cols: A W C Y
[-56  23  -7  57]  j_104
[-50 -26 -12  83]  j_750
[ 11 -26 -12  83]  j_858
q: [ 11 -26 -12  84] | j_858
col: [ -7 -12] | C

cols: H B S P F E
[-24  17  17 -66 -17  23] -> j_200
[ -7   2 -15  13 -19   5] -> j_295
[ 23 -24 -16  17  17 -66] -> j_571
col: [-66  13] | P
order: [-66  23 -24 -16  17  17] | j_571
col: [  2 -24] | B

cols: G D Z L Q N
[-24 -24   2 -42  -4   2]  j_802
[68 70 68 70 70 70]  j_682
[ 69  25  94 -83  85  96]  j_279
[ 29  25  94 -83 -53 -66]  j_763
[  3  44 -48 -18 -32 -54]  j_490
[ 38  34 -97  54 -77 -99]  j_654
all j_490: [44] | 1
count j_802: [2] | 2
count j_682: [70] | 4

cols: V M J K
[  7 -21  -1  51] : j_249
[-40  13 -67 -21] : j_71
[ 0  0  0 46] : j_394
[  0  42 -37  46] : j_618
[ 66  62 -70 -23] : j_449
[ 0 45  0  0] : j_532
[  0   1 -37 -17] : j_373
q: [-40  12 -67 -21] | j_71
count j_394: [45] | 0
count j_394: [1] | 0
order: [46  0  0  0] | j_394
count j_532: [0] | 3
col: [ -1 -67   0 -37 -70   0] | J

cols: R T X U
[ 38 -86 -88  32] -> j_664
[-86  38  32 -87] -> j_809
[-87  32  38 -88] -> j_323
count j_664: [-86] | 1
all j_323: [-87] | 0
order: [ 32  38 -88 -87] | j_323
order: [ 32 -88 -86  38] | j_664

cols: toza tobal dube bego mep
[-20  73 -34 -32   9]  j_920
[33 26 -9 -5 30]  j_967
[ 20 -24  22 -29   8]  j_307
[  2   1  31   4 -27]  j_689
[ -7 -23  -3  32  25]  j_15
[31 26 -9 26 30]  j_776
[23 53 12 -9 48]  j_598
[ 33  93  37  53 -75]  j_13
col: [-7 31 23] | toza
q: [ 32  94  36  53 -75] | j_13
all j_776: [26] | 1 3
col: [30 48] | mep
q: [ 30  27 -10  25  30] | j_776
order: [ 93  37  53 -75  33] | j_13

cols: Fid ral manuv pivar zovu kiz
[ 14  22 -19  36  18 -62] = j_421
[ 14  22 -19  18  18 -62] = j_362
[-70 -34 -28  15  54 -13] = j_824
[ 22  38  83   0 -39 -18] = j_461
[-41  32 -63 -41  24  -6] = j_88
[-42 -42 -42  22 -42 -42] = j_400
all j_400: [-42] | 0 1 2 4 5
q: [-44 -43 -40  21 -44 -43] | j_400
count j_400: [-42] | 5

cols: rira goguv runi zok Res
[-17 -17 -17  43 -17] -> j_448
[-18  43  31 -70  21] -> j_848
[-18  43  31   3  56] -> j_443
[-18  43  31  34  56] -> j_955
col: [21 56 56] | Res
count j_848: [21] | 1
all j_448: [-17] | 0 1 2 4
col: [-17  21] | Res
q: [-17  41  29 -70  24] | j_848

cols: ridab senu lilag Vopo luva
[64 64 74 63 63]  j_886
[74 63 64 63 63]  j_390
[-7  1 74 63  6]  j_413
q: [74 63 64 63 62] | j_390
all j_390: [63] | 1 3 4
q: [-7  1 74 64  4] | j_413
order: [63 63 63 74 64] | j_390
col: [63  6] | luva

cols: Suneg buful Fulof Tigi bibu
[ 46 -19 -38 -68 -92] : j_951
[-16   9   2   2   7] : j_698
[-29  17  14 -10  24] : j_384
[ 46 -19  35  21  66] : j_565
[8 8 9 8 9] : j_470
[-45  14  30  22  60] : j_370
all j_698: [2] | 2 3
all j_470: [8] | 0 1 3
count j_470: [8] | 3
order: [  7 -16   9   2   2] | j_698
col: [14 35  9 30] | Fulof
col: [-19   8  14] | buful
col: [ 8 14] | buful

cols: gedi Bik bof noni Fupok Zefak Geba
[11 12 76  8 -7  1 15] = j_471
[ -6 -10  75   7 -10   2  23] = j_41
[-27   2 -16   4   1  26  -8] = j_826
[-23  15   6 -23  -5 -26   6] = j_132
[ -2  -2  13 -31 -14  -1  16] = j_570
[-23  15  -1 -19  -5 -26  17] = j_517
[-16  32  32 -21 -30  17  17] = j_376
[-20 -23  -5 -26  15  -1  17] = j_523
[ 11  12  76 -16  41 -26  22] = j_705
count j_376: [17] | 2
order: [-27 -16  -8   1   2   4  26] | j_826
col: [-19 -21 -26 -16] | noni
col: [  8   7   4 -23 -31 -19 -21] | noni
q: [-19 -22  -4 -26  16  -1  16] | j_523
all j_132: [6] | 2 6
order: [ -5 -26  17 -23  15  -1 -19] | j_517

cols: lafes runen Guf bigub Lovu dofog
[11 -6 10 -6 -6 25]  j_411
[  2  -2   2 -12   2  18]  j_769
[24 24  6  6 -7 24]  j_74
count j_411: [10] | 1
order: [24 -7  6  6 24 24] | j_74
count j_411: [-6] | 3
all j_769: [-12] | 3
count j_769: [3] | 0
all j_74: [24] | 0 1 5
col: [25 18] | dofog

cols: Nilo gemif Serif zel kepiz Sobi gosid lazi Sedi Davin
[ 25 -34 -45  -6 -69  -5 -20  11  49  -3] : j_498
[ -2  -2  12 -52  43  31  17  -5  57 -65] : j_497
[ 14  -6 -19 -34  23 -20  -2   2 -51 -57] : j_26
[ -2  31  23 -24  61  22  -2  13   5 -35] : j_960
[ 28  -7 -21  40  -7  31  -5  44  48  55] : j_129
[-14  11   1   6 -39 -26  -7   6  41  -2] : j_169
[ 13   1  -6  79 -40 -21  -4 -16 -33  54] : j_564
[ -1 -19 -10  59 -44  -5 -15 -13  19  43] : j_562
[-10  -8 -16  40 -13 -14  -4  -1 -36  46] : j_747
[-15 -21 -10  57 -20 -18   3   8 -22  29] : j_320
col: [ 22  31 -26 -21] | Sobi
count j_960: [-2] | 2

cols: mepo Pum Puroz dosus matig Mapun
[-60   8  32  27 -43   1]  j_844
[-60   8  32  32 -43   0]  j_234
[-63   9  44  27 -53   5]  j_42
[-63  44 -53   6   9  27]  j_328
[-60   6  27  24 -43   1]  j_336
[-55   8  32  24 -43   0]  j_49
[-54   9  44  29 -54   3]  j_992
count j_234: [31] | 0
q: [-59   6  27  23 -44  -1] | j_336
order: [  5 -53  27  44   9 -63] | j_42
q: [-54   9  44  29 -54   3] | j_992

cols: zop zot zipo Kesu
[23  3 -6 11] = j_375
[ 5 21 22 -5] = j_9
[ 81 -36 -42 -42] = j_54
[22  5 -4 21] = j_357
all j_357: [21] | 3
col: [ 22 -42] | zipo
order: [-4 21 22  5] | j_357

cols: Lek Mumo Dut zib Pesu
[-47  53  83  21 -38] : j_300
[ 53  83 -39 -47  21] : j_230
[ 66 -45 -93  41 -92] : j_431
[ -8 -44 -42 -54  73] : j_703
[ 49 -40  28 -50 -42] : j_187
[ 43   9 -22 -70  60] : j_333
order: [-38  21  83  53 -47] | j_300
q: [ 49 -40  28 -49 -42] | j_187

cols: Fasa patab Lel minaz pel Lagar Pubiz
[-33 -26   0 -22 -25  -4  52] = j_675
[-26   0  -4  52 -22 -33 -24] = j_278
[ 13  -3 -10 -69   5   3  23] = j_412
[ 39   5   8 -23  57  26  43] = j_275
[-40   4   5 -27 -33 -29 -29] = j_397
[ 26   5   3 -62   5  15  25] = j_194
[-56  10   3  -2 -44 -38 -57] = j_310
[ 11 -12  14 -31  -9   6  -9] = j_276
[56  3 16 25 40 18 50] = j_691
[-36  11 -18  18 -29  -8 -30] = j_339
col: [8 5 3] | Lel
order: [ 52 -24 -33  -4 -22   0 -26] | j_278

cols: vaso fes Zol ruf
[ 14  57 -14 -85] -> j_137
[ 56  56  15 -85] -> j_865
[-49   1 -68  70] -> j_594
[-84 -84  -5 -67] -> j_487
q: [ 56  55  15 -85] | j_865
order: [-85 -14  57  14] | j_137
all j_487: [-67] | 3
col: [-14  15] | Zol
all j_594: [1] | 1
count j_865: [56] | 2

cols: Meb soz Dugiv lezut
[  4  -6 -10   9] : j_694
[ -4  16 -47 -36] : j_214
[-8 -5 10 -5] : j_405
[10 -9 -5 -5] : j_389
[12 -3 10  7] : j_40
[11 -7 -6  0] : j_787
[ 99  57 -47 -36] : j_671
[ 38  79   3 -47] : j_907
[-3  2  0 -2] : j_232
all j_389: [-5] | 2 3
order: [-9 -5 -5 10] | j_389

cols: pozu lumat bukog muva vedar Todug zike vod
[ -3  56  25  61 -13   2   1  12] : j_702
[ -1 -22 -14 -45  22  -1  13 -12] : j_223
[35  5 11 69 29 -4  4 17] : j_849
[ 25   4 -11 -66  -6 -14   7  10] : j_775
[ -6  10   7 -67 -14  25 -11   4] : j_530
[-20 -13  38  28 -50 -12  18   5] : j_827
[ 26 -35  -4  74  14 -12 -13   7] : j_348
q: [ 25 -35  -3  74  14 -12 -13   8] | j_348
all j_530: [-14] | 4
order: [ -1  13 -12  22 -14 -45  -1 -22] | j_223
order: [ 10  25   4 -11 -66  -6 -14   7] | j_775
count j_827: [18] | 1
order: [-13  -3   1   2  12  25  56  61] | j_702

cols: bav mukil Zitan Sizeg
[-11 -11 -11 -11] = j_752
[-14 -31  22  18] = j_921
[-33  -3 -14 -33] = j_586
[  3   0 -14 -10] = j_171
[-33   7  -2  86] = j_393
[-33   7   5  86] = j_207
[-29   5  11 -13] = j_875
[-16   1  11 -64] = j_847
col: [-14 -14  -2] | Zitan
q: [-12 -11 -12 -10] | j_752
all j_752: [-11] | 0 1 2 3
q: [  4  -1 -14 -10] | j_171
col: [-14 -14  -2   5  11  11] | Zitan

cols: Nizad Nibot Kofu Muku Rez bevuv
[-16 -16  85  33  24 -16] = j_46
[ 62  44  26  28  22 -48] = j_133
[-30 -24  24  -5  23 -14] = j_785
[  7   0   2  -1  23 -33] = j_173
[-11 -12   6  -6  24 -26] = j_633
[-26 -20  74  13  22  -5] = j_985
[ 32  20  21  15  23 -38] = j_435
[ 54  37   3  15  22 -50] = j_202
[ 35  24  33  21  23 -36] = j_105
[ -6  24   5 -26 -11 -12] = j_424
[-60 -46  50  -6  21   3] = j_355
order: [  2  -1  23 -33   7   0] | j_173
col: [ 13  15  15  21 -26] | Muku
q: [  7  -2   0  -1  23 -31] | j_173
order: [-12 -26 -11  24  -6   6] | j_633
count j_46: [-16] | 3
count j_133: [26] | 1

cols: popa Nanab Niz natut gigo Tose Gan Zuso vuma
[ 31  26  35  -6 -30  26   8  26  35] -> j_998
[-37  13   9  -1  31  26 -33 -32  44] -> j_178
[ 28  57  25  -4  25  25 -38  28 -62] -> j_910
[ 16   5   0  -5  22 -55 -43  41 -55] -> j_59
[ 35 -51  29  66 -23  -7   5 -57  24] -> j_871
all j_910: [25] | 2 4 5
count j_998: [26] | 3
order: [ 35   5  -7 -57  66  29  24 -23 -51] | j_871
q: [ 29  27  34  -5 -31  26   9  25  34] | j_998
col: [ 44 -62 -55  24] | vuma

cols: Noz gitu pani Migas Niro lur gigom nibi Pafu Nusu
[-12  -8  58   8  -7   1 -20  10 -28   3] -> j_195
[-6  3  4 -6  4  4 -6  4 -4 -6] -> j_377
[ 17   6 -93   1  11   8  30 -12  40   8] -> j_90
[ -4   6  16 -10  -1   0  -7   3  -9  -4] -> j_212
[ 5 -9 -3  5  4 -9  5 -8  0  7] -> j_417
[ 6 -4 11 -3  4 -1 -5 -6 -7  7] -> j_210
[ 15 -15 -32   7   9   1  15 -14  13  10] -> j_917
[ -6  -9  62   5  -2  -9 -22   2 -32  -1] -> j_556
count j_417: [-9] | 2
order: [ 7  0 -8  5 -9  4  5 -3 -9  5] | j_417
q: [ 15 -15 -32   8   9   1  15 -14  13  11] | j_917
count j_377: [4] | 4

cols: vekep Zozur Daf ded medef kep legi
[ 22 -17   2 -40 -28 -27 -26] -> j_864
[-62  34   8  32  52  33  35] -> j_778
[ 75 -40 -43 -44 -66 -15 -49] -> j_940
[-15 -66 -44 -44 -40  75 -49] -> j_859
[-62  34  34  33  52   8  32] -> j_812
[-33  27  -5  69  42  47  46] -> j_966
[-71  32  39  44  60  11  44] -> j_684
[  3  -8 -25  35   0  -8  17] -> j_296
order: [-40 -43 -44 -66 -15 -49  75] | j_940
col: [-15  75   8] | kep
count j_296: [35] | 1
order: [ 32 -62  34  34  33  52   8] | j_812

